Here is a tiny trained network, its code and every weight. The questions are about switching its units off for an input and a class, where a switched-off unit gives its printed mean instead of its output.

import numpy as np


def w(rows, s, z=0):
    codes = np.array(rows[::2]) - 128.0
    scale = np.full(codes.shape[1], s)
    scale[-1] = z or s
    return codes * scale


def f(y):
    return np.maximum(y, 0)


def log_softmax(a):
    a = a - a.max(-1, keepdims=True)
    return a - np.log(np.exp(a).sum(-1, keepdims=True))


def net(x, mask):
    res = np.array(x, float).reshape(1, 8) / 4 @ E
    y = f(res @ A[0][:, :-1].T + A[0][:, -1])
    res = res + np.where(mask, y, B[0][:, -1]) @ B[0][:, :-1]
    return log_softmax(res[-1] @ U[:, :-1].T + U[:, -1])


A, B = {}, {}
E = w([
[1,210,95],'x0',
[133,131,108],'x1',
[125,127,145],'x2',
[88,54,72],'x3',
[131,131,123],'x4',
[107,117,211],'x5',
[170,203,184],'x6',
[118,122,160],'x7',
],0.0065)
A[0] = w([
[108,169,152,70],'N0',
[74,118,115,107],'N1',
[137,154,117,134],'N2',
[34,102,143,108],'N3',
[122,163,138,147],'N4',
[72,85,141,102],'N5',
[142,139,106,139],'N6',
[90,164,118,142],'N7',
[72,146,163,96],'N8',
[164,115,150,75],'N9',
[185,139,138,227],'N10',
[77,174,131,132],'N11',
[116,120,156,135],'N12',
[92,115,123,74],'N13',
[83,171,116,121],'N14',
[206,64,137,177],'N15',
[142,185,104,129],'N16',
[144,63,97,109],'N17',
[123,144,131,158],'N18',
[147,158,111,110],'N19',
[7,156,103,191],'N20',
[105,149,129,128],'N21',
[89,129,162,86],'N22',
[114,168,134,56],'N23',
[87,77,169,79],'N24',
[53,92,87,40],'N25',
[116,128,143,124],'N26',
[56,192,120,132],'N27',
[81,183,124,77],'N28',
[90,151,124,160],'N29',
[179,41,138,253],'N30',
[232,119,143,168],'N31',
[193,177,159,80],'N32',
[135,113,169,99],'N33',
[180,100,138,193],'N34',
[146,29,141,74],'N35',
[80,138,103,135],'N36',
[97,145,126,154],'N37',
[91,209,100,101],'N38',
],0.015,0.0064)
B[0] = w([
[118,139,173,145],'N0',
[142,120,102,163],'N1',
[126,131,149,143],'N2',
[137,119,80,181],'N3',
[100,141,144,155],'N4',
[149,111,110,159],'N5',
[137,140,154,145],'N6',
[90,172,120,172],'N7',
[118,144,142,158],'N8',
[141,106,84,148],'N9',
[229,155,170,203],'N10',
[96,167,134,179],'N11',
[136,138,134,143],'N12',
[157,117,109,141],'N13',
[104,161,143,174],'N14',
[78,59,146,225],'N15',
[110,153,168,158],'N16',
[77,95,128,176],'N17',
[105,130,130,148],'N18',
[138,146,155,140],'N19',
[114,154,1,245],'N20',
[113,145,133,151],'N21',
[129,143,141,142],'N22',
[124,140,184,138],'N23',
[120,110,123,148],'N24',
[190,120,78,173],'N25',
[128,139,135,135],'N26',
[62,185,140,201],'N27',
[103,154,180,166],'N28',
[99,175,89,172],'N29',
[92,55,239,246],'N30',
[200,80,101,220],'N31',
[217,155,131,170],'N32',
[147,119,115,145],'N33',
[171,75,185,197],'N34',
[59,52,57,181],'N35',
[145,136,105,174],'N36',
[102,161,95,163],'N37',
[121,177,156,182],'N38',
],0.028,0.011)
U = w([
[160,30,255,231],'0',
[119,181,128,254],'1',
[250,45,185,65],'2',
[87,176,216,74],'3',
[91,17,226,43],'4',
[180,166,81,26],'5',
],0.0069,0.0067)

Each question gives the input, the list of numbers given to net, and the class t.
The units are the neurons (one row each of A and B). Each row of codes is followed by its name. A weight is (code - 128) times the scale printed after its matrix; where a second scale follows, it is the last column's (A, B and U).
mask holds one flag per neuron, in row order. A switched-off neuron (its flag False) gives its mean, the last column of its row in B, instead of its output. The means were averaged over made-up inputs and are rounded, as every weight is.
A unit's drop is (log p(t) with every unit on - log p(t) with that unit switched off) / (log p(t) with every unit on - log p(t) with every unit switched off).
The circuit of an input: a set's keep is (log p(t) with only the set's units on - log p(t) with every unit switched off) / (log p(t) with every unit on - log p(t) with every unit switched off). Starting from the 12 units with the biggest drops (on a tie, the unit counted first), units are removed one at a time, each time the one whose removal leaves the highest keep (on an exact tie, the one counted first), for as long as the keep stays at least 0.8.
units of the circuit, in order: the units of the circuit, biggest drop first
unit that matters most: the unit with the biggest drop
top k neurons: the k neurons with the biggest drops, biggest first
drop of u: that unit's drop, to one decimal
input [2,-6,-6,6,1,5,4,-6], class 1: unit that matters most => N31
input [6,-3,-3,-5,1,-6,2,0], class 3: units of the circuit, in order => [N28; N27]
input [4,-4,2,3,6,-8,-5,0], class 5: units of the circuit, in order => [N25; N20]
input [1,0,-8,-5,2,6,-2,-8], class 1: top 2 neurons => [N30; N15]
input [6,2,-5,-1,1,6,0,-7], class 1: top 2 neurons => [N20; N30]
input [-6,-3,3,-6,0,2,1,2], class 2: top 2 neurons => [N31; N32]
input [-6,-6,5,4,-7,-8,-4,-8], class 4: top 2 neurons => [N35; N17]
input [6,-7,7,-4,6,-4,-2,7], class 1: top 2 neurons => [N20; N30]
input [2,1,1,-4,-2,-4,-1,8], class 1: top 3 neurons => [N30; N15; N34]
input [-7,7,2,-1,6,7,4,-2], class 2: top 4 neurons => [N31; N32; N10; N27]
input [8,0,2,6,-6,8,-5,-6], class 5: top 2 neurons => [N20; N25]
input [2,6,1,-4,-5,3,8,7], class 3: drop of N20 => 0.2
input [4,4,-8,-8,6,-4,3,0], class 3: drop of N23 => 0.0
input [3,-2,-6,2,-3,8,2,4], class 1: drop of N30 => 0.1
input [4,-4,-6,-4,5,3,-5,-3], class 1: drop of N31 => 0.1
input [4,8,-2,5,-1,-5,-1,-1], class 5: units of the circuit, in order => [N30]
input [6,-2,-4,-2,8,8,5,6], class 3: top 2 neurons => [N28; N0]
